Below are the code and all the weights of a small trained network. Each question names an input and a class and asks about switching units off, where a switched-off unit gives its printed mean instead of its output.

import numpy as np


def w(rows, s, z=0):
    codes = np.array(rows[::2]) - 128.0
    scale = np.full(codes.shape[1], s)
    scale[-1] = z or s
    return codes * scale


def norm(h):
    return h / np.sqrt((h * h).mean(-1, keepdims=True) + 1e-5)


def f(y):
    return np.maximum(y, 0)


def log_softmax(a):
    a = a - a.max(-1, keepdims=True)
    return a - np.log(np.exp(a).sum(-1, keepdims=True))


def net(x, mask):
    res = np.array(x, float).reshape(1, 2) / 4 @ E
    u = 0
    for l in range(3):
        y = f(norm(res) @ A[l][:, :-1].T + A[l][:, -1])
        res = res + np.where(mask[u : u + 12], y, B[l][:, -1]) @ B[l][:, :-1]
        u += 12
    return log_softmax(norm(res)[-1] @ U[:, :-1].T + U[:, -1])


A, B = {}, {}
E = w([
[107,86,166,25,245,135,216,204],'x0',
[127,161,2,162,203,161,37,205],'x1',
],0.005)
A[0] = w([
[142,100,153,96,188,203,138,126,200],'0.n1',
[101,91,97,209,80,157,84,97,142],'0.n2',
[84,147,118,82,247,211,101,58,4],'0.n3',
[33,77,104,86,133,80,175,82,14],'0.n4',
[133,64,115,72,207,26,89,66,150],'0.n5',
[97,122,150,139,134,193,83,228,54],'0.n6',
[139,23,113,42,118,95,254,102,124],'0.n7',
[158,133,179,128,83,98,123,69,87],'0.n8',
[97,179,84,241,170,147,50,113,169],'0.n9',
[78,142,96,73,110,168,80,64,85],'0.n10',
[98,116,87,165,159,107,99,124,67],'0.n11',
[127,251,113,166,209,135,102,36,58],'0.n12',
],0.0049,0.0033)
B[0] = w([
[109,149,41,151,83,159,178,96,209],'0.n1',
[158,13,133,97,175,137,210,193,214],'0.n2',
[153,118,180,173,170,42,167,22,156],'0.n3',
[148,113,146,203,117,246,92,179,148],'0.n4',
[148,71,127,37,39,151,242,80,170],'0.n5',
[78,135,113,152,120,107,15,63,163],'0.n6',
[58,210,66,124,146,106,34,121,242],'0.n7',
[129,95,155,73,172,151,2,69,194],'0.n8',
[97,150,198,98,116,120,80,86,254],'0.n9',
[228,168,138,143,157,150,148,198,141],'0.n10',
[87,78,116,76,180,198,10,96,157],'0.n11',
[114,160,180,119,116,195,217,157,160],'0.n12',
],0.0042,0.0051)
A[1] = w([
[163,79,117,101,144,168,191,168,127],'1.n1',
[147,159,102,131,197,84,120,184,191],'1.n2',
[162,145,124,168,63,91,120,107,113],'1.n3',
[123,180,191,164,59,102,152,83,9],'1.n4',
[82,93,188,178,87,130,175,110,16],'1.n5',
[254,129,83,178,54,132,164,147,21],'1.n6',
[186,114,122,220,79,140,151,130,3],'1.n7',
[95,153,80,193,56,139,168,93,42],'1.n8',
[173,99,110,231,83,130,121,154,17],'1.n9',
[117,126,167,155,96,108,94,74,74],'1.n10',
[94,102,112,109,140,163,115,88,141],'1.n11',
[197,150,124,194,88,204,111,152,60],'1.n12',
],0.0086,0.002)
B[1] = w([
[197,74,54,139,76,125,169,111,176],'1.n1',
[104,205,226,137,73,158,101,122,205],'1.n2',
[102,105,64,61,149,166,150,210,197],'1.n3',
[23,230,157,118,193,88,137,54,225],'1.n4',
[111,210,148,144,150,134,15,79,189],'1.n5',
[148,50,27,34,151,26,193,228,151],'1.n6',
[144,60,14,89,110,129,255,217,162],'1.n7',
[184,47,142,184,122,93,32,79,162],'1.n8',
[106,109,63,50,160,188,248,176,170],'1.n9',
[153,93,106,67,112,128,218,178,255],'1.n10',
[203,71,135,152,127,104,159,140,255],'1.n11',
[108,197,178,72,208,82,196,110,192],'1.n12',
],0.0061,0.0049)
A[2] = w([
[146,43,71,138,174,118,166,117,210],'2.n1',
[109,115,98,105,82,137,185,186,1],'2.n2',
[90,171,94,169,140,99,48,191,180],'2.n3',
[194,49,177,90,100,45,131,58,184],'2.n4',
[58,88,97,144,77,76,139,191,118],'2.n5',
[98,142,106,252,81,158,70,74,123],'2.n6',
[114,149,95,153,177,97,242,166,60],'2.n7',
[201,39,97,114,83,43,92,65,40],'2.n8',
[88,152,98,106,68,142,192,123,160],'2.n9',
[106,131,168,186,147,62,117,19,110],'2.n10',
[2,170,172,132,145,158,76,84,137],'2.n11',
[112,200,65,197,151,115,78,104,144],'2.n12',
],0.0083,0.0026)
B[2] = w([
[116,26,138,112,133,130,101,213,249],'2.n1',
[125,109,30,58,242,133,163,191,198],'2.n2',
[86,164,191,168,102,14,126,23,194],'2.n3',
[185,100,142,242,92,158,39,171,254],'2.n4',
[138,152,99,38,193,156,208,70,152],'2.n5',
[97,154,40,2,143,141,196,175,163],'2.n6',
[69,108,67,55,76,78,190,147,233],'2.n7',
[177,62,177,187,111,223,103,222,182],'2.n8',
[97,208,92,72,216,57,150,127,243],'2.n9',
[122,156,190,190,156,117,32,117,183],'2.n10',
[106,207,180,145,182,61,112,61,244],'2.n11',
[182,116,220,176,161,96,68,139,178],'2.n12',
],0.0066,0.0064)
U = w([
[82,96,57,20,213,57,203,231,253],'0',
[81,231,231,166,209,2,60,63,247],'1',
[210,35,190,229,105,181,44,254,239],'2',
[141,149,105,189,88,198,182,74,3],'3',
[134,187,111,203,33,222,206,70,3],'4',
[116,162,102,175,38,217,180,57,3],'5',
],0.0088,0.0047)

Each question gives the input, the list of numbers given to net, and the class t.
The units are the neurons (one row each of A and B). Each row of codes is followed by its name. A weight is (code - 128) times the scale printed after its matrix; where a second scale follows, it is the last column's (A, B and U).
mask holds one flag per neuron, layer by layer. A switched-off neuron (its flag False) gives its mean, the last column of its row in B, instead of its output. The means were averaged over made-up inputs and are rounded, as every weight is.
A unit's drop is (log p(t) with every unit on - log p(t) with that unit switched off) / (log p(t) with every unit on - log p(t) with every unit switched off).
most important unit: the unit with the biggest drop
k most important neurons: the k neurons with the biggest drops, biggest first
top k neurons in layer l: the k neurons of layer l with the biggest drops, biggest first
drop when u is switched off: that unit's drop, to one decimal
input [3,1], class 2: most important unit -> 0.n5
input [-3,2], class 2: 4 most important neurons -> [0.n2, 0.n11, 0.n9, 1.n4]
input [2,-1], class 2: 2 most important neurons -> [1.n8, 0.n5]
input [-3,4], class 1: 3 most important neurons -> [0.n5, 0.n9, 1.n10]
input [-5,-5], class 0: 3 most important neurons -> [0.n9, 0.n7, 1.n10]
input [-8,8], class 0: 3 most important neurons -> [0.n7, 1.n9, 0.n2]
input [-4,-4], class 0: 2 most important neurons -> [0.n9, 1.n10]
input [-2,3], class 2: 4 most important neurons -> [0.n7, 0.n9, 1.n4, 1.n5]
input [-3,-3], class 2: 3 most important neurons -> [0.n8, 0.n2, 0.n1]
input [1,-1], class 2: 2 most important neurons -> [1.n8, 0.n5]
input [2,3], class 2: top 2 neurons in layer 1 -> [1.n11, 1.n4]
input [6,8], class 1: 2 most important neurons -> [1.n2, 1.n10]
input [-8,7], class 0: 2 most important neurons -> [0.n7, 1.n9]
input [2,-2], class 2: most important neuron -> [1.n8]
input [-3,0], class 2: drop when 0.n8 is switched off -> 0.3
input [-5,-4], class 0: drop when 0.n9 is switched off -> 0.5
input [0,4], class 1: drop when 0.n5 is switched off -> 0.5
input [-2,5], class 1: drop when 0.n4 is switched off -> 0.0
